Below is a small trained network, with its code and all its weights. Each question gives an input and a target symbol and asks what happens when units are switched off, that is, made to give their printed mean instead of their output.

import numpy as np


def w(rows, s, z=0):
    codes = np.array(rows[::2]) - 128.0
    scale = np.full(codes.shape[1], s)
    scale[-1] = z or s
    return codes * scale


def f(y):
    return np.maximum(y, 0)


def softmax(a):
    e = np.exp(a - a.max(-1, keepdims=True))
    return e / e.sum(-1, keepdims=True)


def log_softmax(a):
    a = a - a.max(-1, keepdims=True)
    return a - np.log(np.exp(a).sum(-1, keepdims=True))


def net(x, mask):
    ids = ['αβγδεζηθλμπστφω'.index(c) for c in x.split()]
    T = len(ids)
    res = E[ids] + P[:T]
    u = 0
    for l in range(2):
        r = res
        for j in range(3):
            rows = slice(2 * j, 2 * j + 2)
            q, k, v = (r @ M[l][rows].T for M in (Q, K, V))
            z = softmax(np.where(np.tri(T) > 0, q @ k.T / 2**0.5, -1e9)) @ v
            o = O[l][rows]
            res = res + np.where(mask[u + j], z, o[:, -1]) @ o[:, :-1]
        u += 3
        y = f(res @ A[l][:, :-1].T + A[l][:, -1])
        res = res + np.where(mask[u : u + 4], y, B[l][:, -1]) @ B[l][:, :-1]
        u += 4
    return log_softmax(res[-1] @ U[:, :-1].T + U[:, -1])


Q, K, V, O, A, B = {}, {}, {}, {}, {}, {}
E = w([
[182,180,161],'α',
[187,147,107],'β',
[121,164,90],'γ',
[45,163,180],'δ',
[49,88,117],'ε',
[79,116,142],'ζ',
[162,146,250],'η',
[190,158,152],'θ',
[158,149,55],'λ',
[92,105,208],'μ',
[61,80,97],'π',
[163,213,104],'σ',
[139,174,81],'τ',
[118,75,182],'φ',
[60,130,197],'ω',
],0.018)
P = w([
[147,11,172],'0',
[253,107,169],'1',
[200,127,166],'2',
[136,138,175],'3',
[157,96,49],'4',
[136,120,36],'5',
[162,196,165],'6',
[140,193,115],'7',
[133,146,5],'8',
],0.0071)
Q[0] = w([
[210,247,109],'0.h0',
[96,227,84],'0.h0',
[209,32,147],'0.h1',
[150,114,130],'0.h1',
[165,8,110],'0.h2',
[112,165,120],'0.h2',
],0.011)
K[0] = w([
[236,60,161],'0.h0',
[166,244,56],'0.h0',
[2,82,168],'0.h1',
[133,138,121],'0.h1',
[157,66,60],'0.h2',
[136,162,135],'0.h2',
],0.0095)
V[0] = w([
[209,90,76],'0.h0',
[197,86,80],'0.h0',
[91,95,89],'0.h1',
[177,173,182],'0.h1',
[37,234,255],'0.h2',
[143,89,198],'0.h2',
],0.0081)
O[0] = w([
[109,88,162,106],'0.h0',
[107,95,167,109],'0.h0',
[93,160,136,79],'0.h1',
[182,81,115,195],'0.h1',
[84,77,2,228],'0.h2',
[113,60,104,254],'0.h2',
],0.009,0.0055)
A[0] = w([
[42,174,1,91],'0.n0',
[103,90,199,133],'0.n1',
[35,44,156,9],'0.n2',
[85,119,226,9],'0.n3',
],0.0087,0.0012)
B[0] = w([
[189,131,255,242],'0.n0',
[144,161,44,217],'0.n1',
[223,215,36,252],'0.n2',
[171,211,180,187],'0.n3',
],0.0096,0.004)
Q[1] = w([
[179,99,157],'1.h0',
[113,110,187],'1.h0',
[147,147,66],'1.h1',
[2,123,111],'1.h1',
[135,147,88],'1.h2',
[148,154,147],'1.h2',
],0.024)
K[1] = w([
[199,109,157],'1.h0',
[92,72,144],'1.h0',
[192,118,147],'1.h1',
[106,135,251],'1.h1',
[150,101,103],'1.h2',
[134,144,95],'1.h2',
],0.02)
V[1] = w([
[117,94,224],'1.h0',
[118,170,123],'1.h0',
[77,39,161],'1.h1',
[160,118,243],'1.h1',
[87,253,82],'1.h2',
[203,65,28],'1.h2',
],0.012)
O[1] = w([
[98,176,29,102],'1.h0',
[137,72,124,117],'1.h0',
[8,180,160,47],'1.h1',
[211,186,149,66],'1.h1',
[182,22,1,92],'1.h2',
[233,113,242,249],'1.h2',
],0.0074,0.015)
A[1] = w([
[231,40,91,253],'1.n0',
[90,121,102,51],'1.n1',
[215,2,78,78],'1.n2',
[233,167,225,121],'1.n3',
],0.0056,0.003)
B[1] = w([
[40,178,244,234],'1.n0',
[126,150,132,128],'1.n1',
[141,254,152,204],'1.n2',
[101,58,14,249],'1.n3',
],0.0073,0.02)
U = w([
[151,12,122,112],'α',
[141,145,65,161],'β',
[72,205,164,79],'γ',
[116,109,97,142],'δ',
[88,151,128,88],'ε',
[47,144,146,151],'ζ',
[146,72,155,114],'η',
[152,117,109,75],'θ',
[173,131,73,97],'λ',
[29,124,218,242],'μ',
[79,187,180,43],'π',
[190,128,151,215],'σ',
[154,107,96,89],'τ',
[135,142,170,2],'φ',
[167,104,102,74],'ω',
],0.011,0.0053)

Each question gives the input, a string of symbols that net reads in full, and the target symbol t.
The units are the heads (2 rows each of Q, K, V and O) and the neurons (one row each of A and B). Each row of codes is followed by its name. A weight is (code - 128) times the scale printed after its matrix; where a second scale follows, it is the last column's (O, A, B and U).
mask holds one flag per unit, layer by layer, with each layer's heads first. A switched-off unit (its flag False) gives its mean, the last column of its rows in O or B, instead of its output. The means were averaged over made-up inputs and are rounded, as every weight is.
A unit's drop is (log p(t) with every unit on - log p(t) with that unit switched off) / (log p(t) with every unit on - log p(t) with every unit switched off).
The circuit of an input: a set's keep is (log p(t) with only the set's units on - log p(t) with every unit switched off) / (log p(t) with every unit on - log p(t) with every unit switched off). Starting from the 12 units with the biggest drops (on a tie, the unit counted first), units are removed one at a time, each time the one whose removal leaves the highest keep (on an exact tie, the one counted first), for as long as the keep stays at least 0.8.
units of the circuit, in order: the units of the circuit, biggest drop first
k most important neurons: the k neurons with the biggest drops, biggest first
heads that matter: for each layer, one digit per head in row order, 1 if its drop is at least 0.15 and else 0, layers parted by /
drop of u: that unit's drop, to one decimal
input η η τ, target α: 3 most important neurons -> (1.n3 1.n2 1.n0)
input π η φ, target γ: heads that matter -> 011 / 001
input μ δ α, target μ: 3 most important neurons -> (1.n0 0.n2 0.n0)
input μ α φ η η η μ λ η, target μ: 2 most important neurons -> (0.n2 1.n3)
input θ σ φ μ, target σ: units of the circuit, in order -> (1.h1)
input μ ζ η, target μ: units of the circuit, in order -> (0.h2 1.h1 0.n1)
input η τ π δ π δ μ η π, target μ: units of the circuit, in order -> (0.n2 0.h2 1.h1 0.n0)
input φ φ ζ π, target σ: units of the circuit, in order -> (0.n2 1.h2)
input φ η γ φ, target σ: heads that matter -> 001 / 010
input η φ η α, target α: 3 most important neurons -> (1.n2 1.n3 1.n0)
input η η λ, target α: 3 most important neurons -> (1.n3 1.n2 0.n2)
input η σ β φ, target α: 4 most important neurons -> (1.n3 1.n2 0.n2 1.n0)
input π η η, target γ: 4 most important neurons -> (1.n0 1.n2 1.n3 0.n2)
input φ σ η π η π η α λ, target σ: 3 most important neurons -> (0.n1 1.n2 0.n3)
input μ α α η β δ ε β π, target μ: 2 most important neurons -> (0.n0 0.n2)
input μ ω γ η μ φ, target μ: 2 most important neurons -> (0.n2 1.n0)
input π φ η, target γ: 3 most important neurons -> (1.n0 1.n2 0.n2)
input φ η φ ζ, target σ: drop of 0.h2 -> 0.4
input σ η λ η η φ η η ω, target σ: drop of 0.n2 -> 0.4
input φ β δ, target σ: drop of 0.n3 -> 0.1
